Below is a small trained network, with its code and all its weights. Each question gives an input and a class and asks what happens when units are switched off, that is, made to give their printed mean instead of their output.

import numpy as np


def w(rows, s, z=0):
    codes = np.array(rows[::2]) - 128.0
    scale = np.full(codes.shape[1], s)
    scale[-1] = z or s
    return codes * scale


def norm(h):
    return h / np.sqrt((h * h).mean(-1, keepdims=True) + 1e-5)


def f(y):
    return np.maximum(y, 0)


def log_softmax(a):
    a = a - a.max(-1, keepdims=True)
    return a - np.log(np.exp(a).sum(-1, keepdims=True))


def net(x, mask):
    res = np.array(x, float).reshape(1, 2) / 4 @ E
    u = 0
    for l in range(4):
        y = f(norm(res) @ A[l][:, :-1].T + A[l][:, -1])
        res = res + np.where(mask[u : u + 6], y, B[l][:, -1]) @ B[l][:, :-1]
        u += 6
    return log_softmax(norm(res)[-1] @ U[:, :-1].T + U[:, -1])


A, B = {}, {}
E = w([
[21,60,2,200,128,50],'x0',
[68,228,82,50,155,39],'x1',
],0.0076)
A[0] = w([
[135,64,9,167,117,76,61],'0.n0',
[56,172,2,170,117,77,2],'0.n1',
[153,86,192,195,97,103,91],'0.n2',
[86,144,97,78,140,62,118],'0.n3',
[177,24,134,166,154,164,144],'0.n4',
[163,113,162,207,187,157,13],'0.n5',
],0.0067,0.0034)
B[0] = w([
[165,202,163,8,188,139,247],'0.n0',
[1,45,52,89,182,184,255],'0.n1',
[145,171,105,159,78,66,183],'0.n2',
[191,149,206,192,84,166,221],'0.n3',
[103,161,42,205,18,64,237],'0.n4',
[125,143,190,175,57,133,162],'0.n5',
],0.007,0.0053)
A[1] = w([
[221,82,101,114,23,126,2],'1.n0',
[157,3,82,197,140,196,153],'1.n1',
[88,20,120,139,206,105,91],'1.n2',
[25,121,228,185,139,188,71],'1.n3',
[230,99,59,133,158,224,81],'1.n4',
[113,137,143,174,192,147,83],'1.n5',
],0.0082,0.003)
B[1] = w([
[172,148,39,204,91,254,244],'1.n0',
[32,174,193,162,126,17,252],'1.n1',
[111,89,61,7,173,163,247],'1.n2',
[98,108,134,95,106,184,148],'1.n3',
[92,37,108,187,110,156,154],'1.n4',
[96,166,109,124,94,177,135],'1.n5',
],0.0073,0.0036)
A[2] = w([
[164,78,137,166,95,130,206],'2.n0',
[102,139,155,125,121,115,54],'2.n1',
[67,51,85,139,52,179,252],'2.n2',
[85,113,31,93,151,163,117],'2.n3',
[104,91,81,113,130,1,109],'2.n4',
[88,118,101,127,162,150,122],'2.n5',
],0.0098,0.0024)
B[2] = w([
[50,210,2,116,204,128,180],'2.n0',
[121,167,127,154,142,172,133],'2.n1',
[192,103,175,64,134,52,255],'2.n2',
[55,8,61,122,57,124,239],'2.n3',
[182,96,251,80,147,242,198],'2.n4',
[129,86,159,141,106,60,184],'2.n5',
],0.0076,0.0081)
A[3] = w([
[208,183,121,21,176,170,226],'3.n0',
[113,97,143,130,79,175,255],'3.n1',
[155,92,180,104,245,166,111],'3.n2',
[192,184,47,116,142,173,41],'3.n3',
[179,179,89,141,134,199,102],'3.n4',
[98,47,126,70,121,97,148],'3.n5',
],0.011,0.0026)
B[3] = w([
[199,210,19,122,189,10,228],'3.n0',
[96,62,138,110,155,75,192],'3.n1',
[67,153,132,203,2,121,154],'3.n2',
[131,97,213,122,196,140,178],'3.n3',
[46,69,184,82,107,209,188],'3.n4',
[83,9,91,78,204,66,255],'3.n5',
],0.0092,0.009)
U = w([
[73,25,92,95,149,79,190],'0',
[104,71,218,197,66,243,127],'1',
[133,155,144,120,97,132,1],'2',
[116,154,46,229,43,75,181],'3',
[180,245,85,115,171,40,192],'4',
[120,156,136,130,109,136,9],'5',
[157,159,183,76,251,205,100],'6',
],0.019,0.0076)

Each question gives the input, the list of numbers given to net, and the class t.
The units are the neurons (one row each of A and B). Each row of codes is followed by its name. A weight is (code - 128) times the scale printed after its matrix; where a second scale follows, it is the last column's (A, B and U).
mask holds one flag per neuron, layer by layer. A switched-off neuron (its flag False) gives its mean, the last column of its row in B, instead of its output. The means were averaged over made-up inputs and are rounded, as every weight is.
A unit's drop is (log p(t) with every unit on - log p(t) with that unit switched off) / (log p(t) with every unit on - log p(t) with every unit switched off).
The circuit of an input: a set's keep is (log p(t) with only the set's units on - log p(t) with every unit switched off) / (log p(t) with every unit on - log p(t) with every unit switched off). Starting from the 12 units with the biggest drops (on a tie, the unit counted first), units are removed one at a time, each time the one whose removal leaves the highest keep (on an exact tie, the one counted first), for as long as the keep stays at least 0.8.
circuit, biggest first: the units of the circuit, biggest drop first
unit that matters most: the unit with the biggest drop
top k neurons: the k neurons with the biggest drops, biggest first
top k neurons in layer l: the k neurons of layer l with the biggest drops, biggest first
drop of u: that unit's drop, to one decimal
input [-3,-2], class 6: top 2 neurons : (2.n3; 0.n1)
input [3,-4], class 3: top 2 neurons : (0.n1; 3.n5)
input [-6,-1], class 6: circuit, biggest first : (2.n3)
input [-4,-1], class 6: top 3 neurons : (0.n1; 0.n0; 3.n4)
input [-7,-1], class 4: top 3 neurons in layer 3 : (3.n0; 3.n2; 3.n5)
input [-1,3], class 4: top 3 neurons : (2.n3; 0.n1; 0.n4)
input [-3,0], class 4: top 4 neurons : (3.n0; 2.n3; 0.n1; 0.n4)
input [-6,-4], class 6: top 2 neurons in layer 0 : (0.n3; 0.n1)
input [-1,-6], class 3: top 3 neurons : (0.n0; 1.n1; 2.n4)
input [-7,-6], class 1: top 2 neurons : (0.n0; 1.n2)
input [-5,-2], class 6: top 3 neurons : (0.n1; 3.n4; 2.n3)
input [-7,5], class 4: drop of 3.n0 : 0.2
input [-8,4], class 4: drop of 3.n0 : 0.3
input [0,-2], class 3: unit that matters most : 0.n4
input [-4,0], class 4: drop of 0.n4 : 0.7
input [-1,-1], class 1: top 3 neurons in layer 3 : (3.n0; 3.n5; 3.n4)
